Below are the code and all the weights of a small trained network. Each question names an input and a target symbol and asks about switching units off, where a switched-off unit gives its printed mean instead of its output.

import numpy as np


def w(rows, s, z=0):
    codes = np.array(rows[::2]) - 128.0
    scale = np.full(codes.shape[1], s)
    scale[-1] = z or s
    return codes * scale


def norm(h):
    return h / np.sqrt((h * h).mean(-1, keepdims=True) + 1e-5)


def f(y):
    return y / 2 * (1 + np.tanh(0.7978845608 * (y + 0.044715 * y**3)))


def softmax(a):
    e = np.exp(a - a.max(-1, keepdims=True))
    return e / e.sum(-1, keepdims=True)


def log_softmax(a):
    a = a - a.max(-1, keepdims=True)
    return a - np.log(np.exp(a).sum(-1, keepdims=True))


def net(x, mask):
    ids = ['ΓΛβδζμπω'.index(c) for c in x.split()]
    T = len(ids)
    res = E[ids] + P[:T]
    r = norm(res)
    for j in range(2):
        rows = slice(3 * j, 3 * j + 3)
        q, k, v = (r @ M[0][rows].T for M in (Q, K, V))
        z = softmax(np.where(np.tri(T) > 0, q @ k.T / 3**0.5, -1e9)) @ v
        o = O[0][rows]
        res = res + np.where(mask[j], z, o[:, -1]) @ o[:, :-1]
    y = f(norm(res) @ A[0][:, :-1].T + A[0][:, -1])
    res = res + np.where(mask[2:10], y, B[0][:, -1]) @ B[0][:, :-1]
    return log_softmax(norm(res)[-1] @ U[:, :-1].T + U[:, -1])


Q, K, V, O, A, B = {}, {}, {}, {}, {}, {}
E = w([
[109,158,207,83,42,150,68,169,194],'Γ',
[175,84,150,71,94,101,39,107,199],'Λ',
[84,128,177,91,205,105,115,81,197],'β',
[110,129,162,142,173,216,46,184,201],'δ',
[106,66,100,27,128,228,137,89,71],'ζ',
[176,233,118,152,152,165,75,75,62],'μ',
[191,146,174,186,88,154,190,91,130],'π',
[172,199,141,53,205,100,204,250,92],'ω',
],0.015)
P = w([
[140,76,2,168,18,109,112,81,125],'0',
[149,94,5,145,99,124,140,70,144],'1',
[143,119,37,110,125,145,152,74,166],'2',
[153,124,54,96,134,156,154,94,179],'3',
[157,131,69,80,149,156,156,99,180],'4',
[155,139,89,73,160,161,161,110,172],'5',
[160,135,108,64,167,165,158,118,172],'6',
[165,123,124,62,178,163,152,130,165],'7',
[171,119,140,63,186,157,152,136,153],'8',
[181,118,154,49,184,154,147,140,147],'9',
[194,106,165,39,185,146,138,147,139],'10',
[198,102,182,30,194,138,132,155,126],'11',
[216,87,199,31,194,136,122,164,120],'12',
[226,87,211,14,198,134,120,178,118],'13',
],0.0096)
Q[0] = w([
[190,165,140,67,109,207,129,66,182],'head 0',
[145,91,166,110,134,108,145,173,136],'head 0',
[200,155,198,5,224,205,112,126,181],'head 0',
[149,111,164,138,163,118,136,143,122],'head 1',
[157,133,122,112,125,130,145,152,119],'head 1',
[92,119,97,152,112,105,127,132,131],'head 1',
],0.017)
K[0] = w([
[202,172,209,110,208,90,201,175,87],'head 0',
[92,59,122,21,205,143,74,189,129],'head 0',
[254,144,180,39,181,112,174,241,41],'head 0',
[132,142,103,118,130,122,155,168,144],'head 1',
[96,125,89,68,132,70,136,152,126],'head 1',
[50,124,48,166,110,137,120,116,172],'head 1',
],0.0088)
V[0] = w([
[64,72,134,79,150,78,93,183,134],'head 0',
[169,191,166,194,146,46,113,148,178],'head 0',
[158,208,133,103,151,147,50,141,51],'head 0',
[86,105,143,46,141,79,108,103,97],'head 1',
[154,170,56,125,136,28,148,237,89],'head 1',
[99,146,101,148,180,165,5,128,100],'head 1',
],0.012)
O[0] = w([
[7,79,50,92,144,127,169,229,146,108],'head 0',
[158,135,172,244,194,8,77,205,130,76],'head 0',
[101,231,41,185,120,88,73,80,61,254],'head 0',
[60,90,144,127,103,178,182,33,172,179],'head 1',
[169,245,165,46,117,110,169,152,205,161],'head 1',
[69,176,106,156,173,160,13,48,112,63],'head 1',
],0.012,0.0064)
A[0] = w([
[70,68,130,231,202,88,124,151,144,94],'neuron 0',
[115,91,124,161,189,148,73,166,97,16],'neuron 1',
[66,111,74,151,152,93,82,142,139,58],'neuron 2',
[99,68,141,170,148,109,101,150,140,104],'neuron 3',
[237,124,253,215,99,152,185,60,115,27],'neuron 4',
[150,137,207,96,121,135,161,114,149,93],'neuron 5',
[170,148,176,99,179,147,108,143,92,168],'neuron 6',
[98,117,120,199,67,104,80,176,107,2],'neuron 7',
],0.016,0.0096)
B[0] = w([
[146,116,177,178,254,79,129,116,106,164],'neuron 0',
[165,164,20,136,131,193,130,189,205,130],'neuron 1',
[135,55,135,164,99,124,127,150,147,162],'neuron 2',
[122,185,120,151,133,67,121,123,156,144],'neuron 3',
[254,127,153,123,77,166,188,130,161,229],'neuron 4',
[112,70,140,119,164,163,89,116,84,210],'neuron 5',
[166,96,120,159,93,155,106,67,103,253],'neuron 6',
[82,137,151,155,98,145,103,227,53,136],'neuron 7',
],0.019,0.0058)
U = w([
[57,133,187,152,56,111,93,199,112,201],'Γ',
[122,66,66,110,47,2,89,108,218,23],'Λ',
[73,93,211,147,198,60,137,104,145,214],'β',
[140,118,60,161,195,190,67,203,202,41],'δ',
[76,35,72,52,144,204,95,130,140,96],'ζ',
[103,194,121,155,93,77,61,44,93,106],'μ',
[225,42,171,141,71,114,154,154,111,2],'π',
[91,244,40,93,108,64,195,152,221,252],'ω',
],0.0084,0.0028)

Each question gives the input, a string of symbols that net reads in full, and the target symbol t.
The units are the heads (3 rows each of Q, K, V and O) and the neurons (one row each of A and B). Each row of codes is followed by its name. A weight is (code - 128) times the scale printed after its matrix; where a second scale follows, it is the last column's (O, A, B and U).
mask holds one flag per unit, heads first, then neurons. A switched-off unit (its flag False) gives its mean, the last column of its rows in O or B, instead of its output. The means were averaged over made-up inputs and are rounded, as every weight is.
A unit's drop is (log p(t) with every unit on - log p(t) with that unit switched off) / (log p(t) with every unit on - log p(t) with every unit switched off).
The circuit of an input: a set's keep is (log p(t) with only the set's units on - log p(t) with every unit switched off) / (log p(t) with every unit on - log p(t) with every unit switched off). Starting from all 10 units, units are removed one at a time, each time the one whose removal leaves the highest keep (on an exact tie, the one counted first), for as long as the keep stays at least 0.8.
units of the circuit, in order: the units of the circuit, biggest drop first
unit that matters most: the unit with the biggest drop
top k neurons: the k neurons with the biggest drops, biggest first
heads that matter: for each layer, one digit per head in row order, 1 if its drop is at least 0.15 and else 0, layers parted by /
drop when u is switched off: that unit's drop, to one decimal
input Λ β β Γ β Λ, target β: units of the circuit, in order	(head 1; neuron 0; head 0)
input ζ β π ω Γ ζ ζ Λ β β ω δ, target ω: units of the circuit, in order	(head 0; head 1)
input β β π δ β Γ π ω ζ ζ β δ β δ, target δ: units of the circuit, in order	(head 0)
input π ω Γ Γ ω β ζ, target ω: top 3 neurons	(neuron 5; neuron 6; neuron 2)
input ζ π Λ, target π: units of the circuit, in order	(head 0; neuron 4)
input ω ζ ζ Γ Γ Γ ω ω β ζ Γ, target Γ: heads that matter	10
input ζ ζ δ ζ ζ β, target ζ: heads that matter	10
input Γ ζ β Γ ζ ω ζ μ π π ζ Γ, target Γ: heads that matter	11
input β β π μ Λ δ δ β, target δ: units of the circuit, in order	(head 1; neuron 1)
input Λ ω β, target β: units of the circuit, in order	(head 0; neuron 0)
input ω β ω ζ ζ, target ω: units of the circuit, in order	(head 0; neuron 6; neuron 5)
input ζ Λ ω β β ζ ζ β π π Γ ζ Γ δ, target δ: units of the circuit, in order	(neuron 1; head 0)
input ω ζ β β δ ζ Λ β ζ ζ ζ ζ ω Λ, target ω: top 2 neurons	(neuron 6; neuron 2)
input β Γ Γ, target β: unit that matters most	head 1
input ζ ζ ω ω Λ μ, target ω: top 3 neurons	(neuron 5; neuron 0; neuron 2)
input Λ β ω ζ β β ω β, target ω: top 3 neurons	(neuron 0; neuron 6; neuron 2)
input Γ ζ Λ, target ζ: drop when head 0 is switched off	0.9
input ζ ζ δ β, target ζ: drop when head 0 is switched off	1.7
input π μ β δ, target μ: drop when head 1 is switched off	0.4
input π β δ ω Γ ζ ω ζ ζ β Γ ζ ω ω, target ω: units of the circuit, in order	(head 1)
